Below is a small trained network, with its code and all its weights. Each question gives an input and a target symbol and asks what happens when units are switched off, that is, made to give their printed mean instead of their output.

import numpy as np


def w(rows, s, z=0):
    codes = np.array(rows[::2]) - 128.0
    scale = np.full(codes.shape[1], s)
    scale[-1] = z or s
    return codes * scale


def f(y):
    return y / 2 * (1 + np.tanh(0.7978845608 * (y + 0.044715 * y**3)))


def softmax(a):
    e = np.exp(a - a.max(-1, keepdims=True))
    return e / e.sum(-1, keepdims=True)


def log_softmax(a):
    a = a - a.max(-1, keepdims=True)
    return a - np.log(np.exp(a).sum(-1, keepdims=True))


def net(x, mask):
    ids = ['αβγδεηθλξσφψω'.index(c) for c in x.split()]
    T = len(ids)
    res = E[ids] + P[:T]
    q, k, v = (res @ M[0].T for M in (Q, K, V))
    z = softmax(np.where(np.tri(T) > 0, q @ k.T / 3**0.5, -1e9)) @ v
    res = res + np.where(mask[0], z, O[0][:, -1]) @ O[0][:, :-1]
    y = f(res @ A[0][:, :-1].T + A[0][:, -1])
    res = res + np.where(mask[1:17], y, B[0][:, -1]) @ B[0][:, :-1]
    return log_softmax(res[-1] @ U[:, :-1].T + U[:, -1])


Q, K, V, O, A, B = {}, {}, {}, {}, {}, {}
E = w([
[145,193,227,66],'α',
[167,167,144,182],'β',
[77,182,109,12],'γ',
[150,152,153,190],'δ',
[79,207,89,76],'ε',
[118,66,210,95],'η',
[161,151,126,175],'θ',
[130,147,145,150],'λ',
[150,150,124,169],'ξ',
[112,153,203,161],'σ',
[95,174,107,165],'φ',
[71,139,159,144],'ψ',
[139,139,132,248],'ω',
],0.017)
P = w([
[255,146,91,8],'0',
[151,178,111,197],'1',
[160,179,132,195],'2',
[167,173,156,185],'3',
[170,166,171,186],'4',
[178,162,183,172],'5',
[178,155,205,163],'6',
[182,152,210,140],'7',
],0.0089)
Q[0] = w([
[218,233,201,122],'H0',
[95,113,2,162],'H0',
[113,117,154,95],'H0',
],0.0087)
K[0] = w([
[247,93,121,10],'H0',
[47,188,163,175],'H0',
[136,151,2,187],'H0',
],0.01)
V[0] = w([
[236,114,195,172],'H0',
[31,255,55,240],'H0',
[251,18,54,217],'H0',
],0.0097)
O[0] = w([
[148,219,76,156,233],'H0',
[254,125,156,65,2],'H0',
[129,120,3,159,64],'H0',
],0.012,0.0081)
A[0] = w([
[95,115,139,83,254],'N0',
[170,153,162,130,231],'N1',
[86,113,128,69,173],'N2',
[97,154,71,125,171],'N3',
[168,27,97,175,24],'N4',
[103,139,95,29,142],'N5',
[102,120,135,129,78],'N6',
[48,125,134,121,62],'N7',
[172,175,153,183,155],'N8',
[139,162,103,182,85],'N9',
[108,127,152,106,189],'N10',
[146,170,120,79,133],'N11',
[100,38,177,130,128],'N12',
[97,146,161,92,138],'N13',
[83,103,107,125,18],'N14',
[170,4,101,204,102],'N15',
],0.012,0.005)
B[0] = w([
[80,99,123,177,157],'N0',
[83,22,88,76,196],'N1',
[114,160,161,173,142],'N2',
[82,84,148,165,197],'N3',
[158,182,228,114,127],'N4',
[208,8,131,175,136],'N5',
[90,191,188,147,137],'N6',
[254,145,96,122,188],'N7',
[145,112,130,66,254],'N8',
[122,142,140,32,221],'N9',
[168,122,81,167,164],'N10',
[186,96,196,96,151],'N11',
[77,180,61,143,152],'N12',
[140,121,100,141,184],'N13',
[67,193,190,91,128],'N14',
[204,203,180,178,130],'N15',
],0.0069,0.014)
U = w([
[254,207,168,213,101],'α',
[173,98,147,180,204],'β',
[133,141,76,103,91],'γ',
[126,125,103,118,117],'δ',
[205,164,115,81,127],'ε',
[192,105,146,115,126],'η',
[127,113,55,123,163],'θ',
[98,209,193,32,166],'λ',
[73,145,91,128,2],'ξ',
[100,86,102,184,200],'σ',
[128,123,72,120,173],'φ',
[90,66,145,103,86],'ψ',
[123,157,98,74,58],'ω',
],0.0085,0.0051)

Each question gives the input, a string of symbols that net reads in full, and the target symbol t.
The units are the heads (3 rows each of Q, K, V and O) and the neurons (one row each of A and B). Each row of codes is followed by its name. A weight is (code - 128) times the scale printed after its matrix; where a second scale follows, it is the last column's (O, A, B and U).
mask holds one flag per unit, heads first, then neurons. A switched-off unit (its flag False) gives its mean, the last column of its rows in O or B, instead of its output. The means were averaged over made-up inputs and are rounded, as every weight is.
A unit's drop is (log p(t) with every unit on - log p(t) with that unit switched off) / (log p(t) with every unit on - log p(t) with every unit switched off).
The circuit of an input: a set's keep is (log p(t) with only the set's units on - log p(t) with every unit switched off) / (log p(t) with every unit on - log p(t) with every unit switched off). Starting from the 12 units with the biggest drops (on a tie, the unit counted first), units are removed one at a time, each time the one whose removal leaves the highest keep (on an exact tie, the one counted first), for as long as the keep stays at least 0.8.
units of the circuit, in order: the units of the circuit, biggest drop first
unit that matters most: the unit with the biggest drop
k most important neurons: the k neurons with the biggest drops, biggest first
drop when u is switched off: that unit's drop, to one decimal
input α ε α α φ λ, target α: 2 most important neurons -> (N7; N1)
input ε λ ω β δ σ, target ψ: 3 most important neurons -> (N1; N7; N0)
input α δ ω δ α, target α: units of the circuit, in order -> (H0; N7; N9; N10)
input ω ξ θ, target ε: units of the circuit, in order -> (H0; N9)
input γ ε ψ γ δ, target σ: 4 most important neurons -> (N12; N9; N0; N10)
input ω α σ ω φ ω α ξ, target λ: units of the circuit, in order -> (H0; N7; N8)
input α δ ε ω, target λ: units of the circuit, in order -> (N9; H0)
input γ ε α δ ξ α λ η, target σ: unit that matters most -> N12
input α θ λ θ φ σ, target α: units of the circuit, in order -> (N7; H0; N10; N1)
input α ω η, target α: units of the circuit, in order -> (N7; H0; N1; N9)
input ε ω γ ξ λ ε α δ, target ψ: units of the circuit, in order -> (H0; N1)
input σ φ α ψ α α α β, target λ: units of the circuit, in order -> (H0; N7)
input α η σ, target α: units of the circuit, in order -> (N7; H0; N1)
input η θ ε θ ξ, target ξ: most important neuron -> (N14)
input α γ α α ε σ ω ε, target α: 2 most important neurons -> (N7; N9)
input ω φ θ ω λ φ σ ε, target ε: drop when H0 is switched off -> 0.9
input γ ψ β, target σ: drop when H0 is switched off -> 1.5
input ω ξ δ ε δ δ, target ε: drop when N9 is switched off -> 0.1
